Below are the code and all the weights of a small trained network. Each question names an input and a target symbol and asks about switching units off, where a switched-off unit gives its printed mean instead of its output.

import numpy as np


def w(rows, s, z=0):
    codes = np.array(rows[::2]) - 128.0
    scale = np.full(codes.shape[1], s)
    scale[-1] = z or s
    return codes * scale


def norm(h):
    return h / np.sqrt((h * h).mean(-1, keepdims=True) + 1e-5)


def f(y):
    return y / 2 * (1 + np.tanh(0.7978845608 * (y + 0.044715 * y**3)))


def softmax(a):
    e = np.exp(a - a.max(-1, keepdims=True))
    return e / e.sum(-1, keepdims=True)


def log_softmax(a):
    a = a - a.max(-1, keepdims=True)
    return a - np.log(np.exp(a).sum(-1, keepdims=True))


def net(x, mask):
    ids = ['ΔΞΨΩβγεθλμπστ'.index(c) for c in x.split()]
    T = len(ids)
    res = E[ids] + P[:T]
    r = norm(res)
    for j in range(2):
        rows = slice(2 * j, 2 * j + 2)
        q, k, v = (r @ M[0][rows].T for M in (Q, K, V))
        z = softmax(np.where(np.tri(T) > 0, q @ k.T / 2**0.5, -1e9)) @ v
        o = O[0][rows]
        res = res + np.where(mask[j], z, o[:, -1]) @ o[:, :-1]
    y = f(norm(res) @ A[0][:, :-1].T + A[0][:, -1])
    res = res + np.where(mask[2:10], y, B[0][:, -1]) @ B[0][:, :-1]
    return log_softmax(norm(res)[-1] @ U[:, :-1].T + U[:, -1])


Q, K, V, O, A, B = {}, {}, {}, {}, {}, {}
E = w([
[99,29,12],'Δ',
[116,176,128],'Ξ',
[85,105,127],'Ψ',
[74,119,166],'Ω',
[199,111,151],'β',
[65,136,127],'γ',
[72,139,180],'ε',
[129,97,141],'θ',
[168,140,185],'λ',
[197,160,4],'μ',
[95,143,126],'π',
[122,128,108],'σ',
[197,103,94],'τ',
],0.027)
P = w([
[125,88,62],'0',
[133,168,111],'1',
[96,96,7],'2',
[135,165,116],'3',
[86,101,3],'4',
[133,161,118],'5',
[88,104,2],'6',
[134,163,120],'7',
[86,97,2],'8',
],0.009)
Q[0] = w([
[147,254,182],'h0',
[160,238,56],'h0',
[119,96,182],'h1',
[161,135,58],'h1',
],0.0084)
K[0] = w([
[98,111,164],'h0',
[188,128,36],'h0',
[58,205,253],'h1',
[178,253,129],'h1',
],0.0059)
V[0] = w([
[130,164,191],'h0',
[150,206,174],'h0',
[170,246,173],'h1',
[95,64,151],'h1',
],0.013)
O[0] = w([
[178,96,175,47],'h0',
[1,234,8,35],'h0',
[181,31,215,5],'h1',
[92,58,172,152],'h1',
],0.0054,0.0032)
A[0] = w([
[83,129,158,72],'n0',
[8,198,148,21],'n1',
[81,100,139,182],'n2',
[222,200,183,97],'n3',
[63,140,181,8],'n4',
[134,72,73,209],'n5',
[208,67,36,4],'n6',
[125,245,109,127],'n7',
],0.012,0.0036)
B[0] = w([
[178,152,86,146],'n0',
[169,60,51,254],'n1',
[183,140,184,188],'n2',
[77,94,45,167],'n3',
[138,225,73,159],'n4',
[216,225,208,211],'n5',
[15,191,254,199],'n6',
[125,77,228,186],'n7',
],0.0074,0.0064)
U = w([
[103,118,95,54],'Δ',
[122,1,178,8],'Ξ',
[246,67,103,58],'Ψ',
[7,38,182,2],'Ω',
[172,92,149,202],'β',
[108,165,75,67],'γ',
[35,100,122,145],'ε',
[84,105,166,231],'θ',
[128,27,127,133],'λ',
[185,200,59,114],'μ',
[195,123,60,165],'π',
[46,209,112,152],'σ',
[155,181,106,219],'τ',
],0.019,0.006)

Each question gives the input, a string of symbols that net reads in full, and the target symbol t.
The units are the heads (2 rows each of Q, K, V and O) and the neurons (one row each of A and B). Each row of codes is followed by its name. A weight is (code - 128) times the scale printed after its matrix; where a second scale follows, it is the last column's (O, A, B and U).
mask holds one flag per unit, heads first, then neurons. A switched-off unit (its flag False) gives its mean, the last column of its rows in O or B, instead of its output. The means were averaged over made-up inputs and are rounded, as every weight is.
A unit's drop is (log p(t) with every unit on - log p(t) with that unit switched off) / (log p(t) with every unit on - log p(t) with every unit switched off).
The circuit of an input: a set's keep is (log p(t) with only the set's units on - log p(t) with every unit switched off) / (log p(t) with every unit on - log p(t) with every unit switched off). Starting from all 10 units, units are removed one at a time, each time the one whose removal leaves the highest keep (on an exact tie, the one counted first), for as long as the keep stays at least 0.8.
units of the circuit, in order: the units of the circuit, biggest drop first
top k neurons: the k neurons with the biggest drops, biggest first
heads that matter: for each layer, one digit per head in row order, 1 if its drop is at least 0.15 and else 0, layers parted by /
drop of u: that unit's drop, to one decimal
input ε Ψ λ, target λ: top 4 neurons : (n3, n5, n6, n4)
input τ τ π θ Δ Ξ μ Ψ σ, target σ: heads that matter : 00
input θ Ω λ, target λ: heads that matter : 00
input λ Δ γ β Δ ε θ, target θ: heads that matter : 00
input λ Δ Ψ Ξ ε β τ, target τ: units of the circuit, in order : (n6)
input β γ τ λ, target Ξ: heads that matter : 11
input π ε Ψ Ψ Δ Ψ θ, target θ: top 3 neurons : (n6, n5, n4)
input Δ Ω τ μ β Ξ τ τ, target τ: top 2 neurons : (n6, n1)
input ε β ε γ ε γ Ψ Ξ, target Ω: units of the circuit, in order : (n7, n5, n3)
input ε ε Ξ Ξ β ε Ω π, target λ: top 2 neurons : (n1, n5)
input ε γ π, target π: top 2 neurons : (n6, n1)
input ε θ π, target π: heads that matter : 10
input Ξ ε λ Ψ θ μ θ Ξ, target Ω: top 3 neurons : (n7, n5, n3)
input σ Ω σ Ψ Δ Ω σ π, target λ: top 2 neurons : (n1, n7)
input σ τ Ω β μ σ, target θ: top 2 neurons : (n7, n1)
input ε Ψ σ, target σ: drop of n6 : 0.3
input Ψ Ξ Ψ Ξ Ξ ε λ Ψ, target π: drop of n1 : 0.2
input β λ τ Ξ θ μ γ Δ, target ε: drop of n7 : 0.3
